Below are the code and all the weights of a small trained network. Each question names an input and a target symbol and asks about switching units off, where a switched-off unit gives its printed mean instead of its output.

import numpy as np


def w(rows, s, z=0):
    codes = np.array(rows[::2]) - 128.0
    scale = np.full(codes.shape[1], s)
    scale[-1] = z or s
    return codes * scale


def norm(h):
    return h / np.sqrt((h * h).mean(-1, keepdims=True) + 1e-5)


def f(y):
    return np.maximum(y, 0)


def softmax(a):
    e = np.exp(a - a.max(-1, keepdims=True))
    return e / e.sum(-1, keepdims=True)


def log_softmax(a):
    a = a - a.max(-1, keepdims=True)
    return a - np.log(np.exp(a).sum(-1, keepdims=True))


def net(x, mask):
    ids = ['ΞΦΨαβδεζηθλπστ'.index(c) for c in x.split()]
    T = len(ids)
    res = E[ids] + P[:T]
    u = 0
    for l in range(2):
        q, k, v = (norm(res) @ M[l].T for M in (Q, K, V))
        z = softmax(np.where(np.tri(T) > 0, q @ k.T / 4**0.5, -1e9)) @ v
        res = res + np.where(mask[u], z, O[l][:, -1]) @ O[l][:, :-1]
        u += 1
        y = f(norm(res) @ A[l][:, :-1].T + A[l][:, -1])
        res = res + np.where(mask[u : u + 12], y, B[l][:, -1]) @ B[l][:, :-1]
        u += 12
    return log_softmax(norm(res)[-1] @ U[:, :-1].T + U[:, -1])


Q, K, V, O, A, B = {}, {}, {}, {}, {}, {}
E = w([
[109,83,50,106,199,157,129,118,165,131],'Ξ',
[95,65,95,135,127,162,116,175,109,142],'Φ',
[61,140,120,139,120,96,87,182,61,182],'Ψ',
[35,138,128,89,103,104,147,35,161,145],'α',
[208,150,170,164,96,134,71,197,140,42],'β',
[76,134,177,56,168,125,184,128,72,45],'δ',
[109,123,209,125,100,165,89,147,174,169],'ε',
[101,23,147,80,152,170,50,56,145,50],'ζ',
[24,175,244,102,126,162,113,86,147,107],'η',
[108,142,115,160,245,76,169,178,219,113],'θ',
[169,67,148,148,40,115,188,115,157,114],'λ',
[109,174,142,73,113,36,176,159,161,133],'π',
[137,115,78,182,138,2,127,121,115,90],'σ',
[142,142,138,250,67,71,181,95,77,107],'τ',
],0.021)
P = w([
[140,11,231,88,247,154,166,136,2,196],'0',
[115,43,223,77,188,120,126,147,65,135],'1',
[119,84,209,85,165,111,114,157,115,112],'2',
[103,115,168,80,118,129,106,189,168,80],'3',
[68,140,127,77,86,140,107,218,179,67],'4',
[44,174,92,87,59,150,97,251,193,48],'5',
],0.0083)
Q[0] = w([
[141,102,146,161,89,34,136,200,180,86],'0.h1',
[28,124,83,138,112,184,182,170,126,153],'0.h1',
[93,97,149,205,215,109,213,43,100,207],'0.h1',
[249,254,72,92,93,203,183,150,90,174],'0.h1',
],0.0078)
K[0] = w([
[108,138,2,107,38,70,127,83,111,98],'0.h1',
[49,124,158,184,64,98,142,178,218,160],'0.h1',
[139,114,236,155,136,151,237,215,46,154],'0.h1',
[64,86,134,62,197,218,139,147,4,180],'0.h1',
],0.008)
V[0] = w([
[142,84,126,121,155,195,3,86,138,175],'0.h1',
[82,168,183,189,92,162,111,247,132,172],'0.h1',
[157,86,89,173,196,71,119,155,169,93],'0.h1',
[178,116,185,117,72,116,141,149,172,105],'0.h1',
],0.0066)
O[0] = w([
[135,179,22,178,126,139,133,78,96,112,2],'0.h1',
[226,135,80,82,150,119,50,177,89,116,134],'0.h1',
[35,86,198,253,121,74,39,183,175,153,119],'0.h1',
[211,138,109,83,152,73,48,22,116,136,195],'0.h1',
],0.0075,0.0055)
A[0] = w([
[95,154,84,134,141,181,184,57,198,253,72],'0.n1',
[89,111,98,120,69,139,186,138,114,126,65],'0.n2',
[139,86,70,213,152,76,187,118,91,139,115],'0.n3',
[145,105,97,69,217,207,109,90,178,141,34],'0.n4',
[152,123,87,144,59,80,138,139,165,136,69],'0.n5',
[141,28,128,126,88,168,172,140,124,229,180],'0.n6',
[104,195,110,135,70,48,113,67,153,184,2],'0.n7',
[152,147,65,245,148,251,120,131,163,188,126],'0.n8',
[188,135,127,209,145,107,121,142,99,82,135],'0.n9',
[120,139,130,186,25,160,137,102,83,130,234],'0.n10',
[128,239,193,151,210,170,163,161,177,132,151],'0.n11',
[138,147,119,100,62,162,59,107,139,255,182],'0.n12',
],0.0098,0.0046)
B[0] = w([
[136,118,71,154,225,91,143,230,75,81,180],'0.n1',
[95,139,126,129,192,96,177,167,169,110,168],'0.n2',
[112,165,136,77,101,140,60,77,75,182,154],'0.n3',
[129,41,164,178,76,123,138,167,97,137,189],'0.n4',
[115,125,197,113,130,123,138,90,168,72,161],'0.n5',
[138,109,132,114,156,76,164,110,106,99,241],'0.n6',
[148,109,167,142,107,182,188,158,143,129,169],'0.n7',
[86,142,151,30,148,97,96,125,61,128,144],'0.n8',
[159,164,100,101,68,114,132,176,110,107,187],'0.n9',
[102,137,45,50,120,109,114,69,127,105,191],'0.n10',
[131,85,75,114,94,156,61,90,151,164,255],'0.n11',
[144,69,77,103,254,134,140,113,189,81,200],'0.n12',
],0.0099,0.0045)
Q[1] = w([
[165,182,158,209,130,193,219,148,103,247],'1.h1',
[98,148,119,100,54,191,131,164,132,103],'1.h1',
[157,124,226,173,165,108,132,56,79,129],'1.h1',
[138,102,188,81,94,52,121,140,174,194],'1.h1',
],0.014)
K[1] = w([
[84,89,112,123,206,119,142,100,70,159],'1.h1',
[151,118,89,155,135,153,111,142,171,112],'1.h1',
[135,88,118,106,118,115,150,105,87,252],'1.h1',
[172,166,103,159,105,68,111,182,87,104],'1.h1',
],0.016)
V[1] = w([
[104,146,104,154,55,88,66,105,110,150],'1.h1',
[142,149,174,85,61,185,128,92,72,133],'1.h1',
[148,212,139,117,86,6,202,76,134,144],'1.h1',
[113,195,147,57,127,139,123,202,146,207],'1.h1',
],0.013)
O[1] = w([
[88,58,114,182,93,227,127,135,19,189,99],'1.h1',
[101,235,79,85,63,226,148,218,154,107,179],'1.h1',
[137,99,121,33,79,107,54,160,104,249,253],'1.h1',
[206,156,249,88,160,133,200,140,117,188,239],'1.h1',
],0.013,0.0047)
A[1] = w([
[103,93,168,185,127,132,177,66,165,109,43],'1.n1',
[189,155,193,246,171,112,155,96,90,128,111],'1.n2',
[88,141,103,96,92,64,11,57,177,126,43],'1.n3',
[207,175,55,147,141,112,148,91,156,119,1],'1.n4',
[221,140,145,137,68,55,90,107,176,248,31],'1.n5',
[78,167,115,198,74,161,194,140,112,139,121],'1.n6',
[91,173,74,125,113,219,198,93,165,128,92],'1.n7',
[80,85,122,160,103,103,87,37,114,213,64],'1.n8',
[211,144,75,118,132,99,127,36,97,78,64],'1.n9',
[128,116,133,149,145,90,70,75,178,49,227],'1.n10',
[184,134,120,210,131,199,145,155,186,139,152],'1.n11',
[211,152,182,89,136,175,101,55,148,156,90],'1.n12',
],0.015,0.0066)
B[1] = w([
[154,187,128,169,144,153,137,188,154,193,158],'1.n1',
[182,153,138,129,56,176,49,235,162,90,161],'1.n2',
[163,68,89,188,175,184,249,218,144,82,175],'1.n3',
[191,198,157,113,23,159,165,8,88,168,132],'1.n4',
[111,66,182,64,208,229,103,59,113,90,245],'1.n5',
[151,96,229,175,184,107,99,156,147,232,171],'1.n6',
[120,140,111,145,154,179,239,147,63,223,191],'1.n7',
[136,168,149,211,82,114,240,190,116,71,157],'1.n8',
[197,108,70,206,125,115,109,47,56,175,149],'1.n9',
[92,172,105,83,31,144,85,124,120,197,219],'1.n10',
[149,97,171,107,155,36,204,124,104,178,164],'1.n11',
[157,96,119,144,242,143,109,32,184,120,200],'1.n12',
],0.012,0.011)
U = w([
[89,145,100,139,198,107,52,165,120,92,118],'Ξ',
[85,144,147,110,136,133,127,105,51,31,63],'Φ',
[229,139,128,125,129,132,99,178,110,58,75],'Ψ',
[115,97,87,107,125,6,122,131,149,165,92],'α',
[167,134,126,145,117,98,113,114,79,143,110],'β',
[85,179,151,70,87,81,144,157,174,69,124],'δ',
[191,165,68,139,90,139,110,69,164,134,220],'ε',
[40,137,78,165,127,181,94,61,168,100,255],'ζ',
[175,185,110,144,164,157,199,144,123,171,42],'η',
[107,142,168,189,116,113,52,158,217,150,161],'θ',
[170,55,53,109,117,152,149,170,180,78,91],'λ',
[185,74,179,79,155,139,107,121,169,133,168],'π',
[90,41,176,195,115,103,143,124,110,117,118],'σ',
[83,105,105,92,55,160,68,134,104,173,97],'τ',
],0.012,0.0042)

Each question gives the input, a string of symbols that net reads in full, and the target symbol t.
The units are the heads (4 rows each of Q, K, V and O) and the neurons (one row each of A and B). Each row of codes is followed by its name. A weight is (code - 128) times the scale printed after its matrix; where a second scale follows, it is the last column's (O, A, B and U).
mask holds one flag per unit, layer by layer, with each layer's heads first. A switched-off unit (its flag False) gives its mean, the last column of its rows in O or B, instead of its output. The means were averaged over made-up inputs and are rounded, as every weight is.
A unit's drop is (log p(t) with every unit on - log p(t) with that unit switched off) / (log p(t) with every unit on - log p(t) with every unit switched off).
most important unit: the unit with the biggest drop
k most important neurons: the k neurons with the biggest drops, biggest first
top k neurons in layer l: the k neurons of layer l with the biggest drops, biggest first
drop of u: that unit's drop, to one decimal
input Ψ ε Ψ, target ε: most important unit	0.n12
input α Φ Φ λ ζ Ξ, target λ: 3 most important neurons	(1.n3, 0.n5, 0.n4)
input ε β Φ, target λ: top 2 neurons in layer 1	(1.n5, 1.n6)
input δ α β π Ψ, target η: 3 most important neurons	(0.n11, 1.n7, 0.n6)
input λ Ψ α θ, target θ: top 2 neurons in layer 1	(1.n2, 1.n10)
input π τ Ψ π, target τ: 2 most important neurons	(0.n9, 0.n11)
input σ α Ξ λ, target λ: 2 most important neurons	(1.n3, 0.n10)
input λ σ θ π, target σ: 2 most important neurons	(0.n9, 1.n8)
input δ η Φ β, target Ψ: top 2 neurons in layer 0	(0.n9, 0.n12)
input ε ζ η, target η: 2 most important neurons	(0.n11, 1.n7)
input π π β ζ, target τ: 2 most important neurons	(1.n10, 0.n4)
input β η θ, target α: 4 most important neurons	(1.n11, 0.n9, 0.n11, 0.n6)
input β π Ψ, target Ξ: top 2 neurons in layer 0	(0.n9, 0.n12)
input τ β π θ π δ, target Φ: top 3 neurons in layer 0	(0.n9, 0.n12, 0.n11)
input π π Ψ δ σ η, target σ: most important unit	0.h1
input β η λ π π, target δ: 3 most important neurons	(0.n11, 1.n5, 0.n9)
input α Φ Ξ, target α: top 3 neurons in layer 0	(0.n1, 0.n6, 0.n2)
input τ η θ, target τ: 2 most important neurons	(0.n9, 0.n3)
input λ α δ, target λ: 2 most important neurons	(1.n3, 0.n6)
input λ β α λ, target η: top 2 neurons in layer 0	(0.n9, 0.n12)
input π λ Ψ β π, target δ: 2 most important neurons	(1.n5, 1.n12)
input ε Ξ τ β, target σ: top neuron in layer 1	(1.n6)
input σ α α τ σ, target τ: 2 most important neurons	(0.n9, 0.n3)
input β π π θ, target α: top 2 neurons in layer 0	(0.n11, 0.n9)
input ε α β η τ δ, target η: drop of 0.n11	0.2
input β σ Ψ, target θ: drop of 1.n7	0.1
input σ π τ π, target τ: drop of 1.h1	1.2
input α θ δ η, target θ: drop of 0.h1	0.4
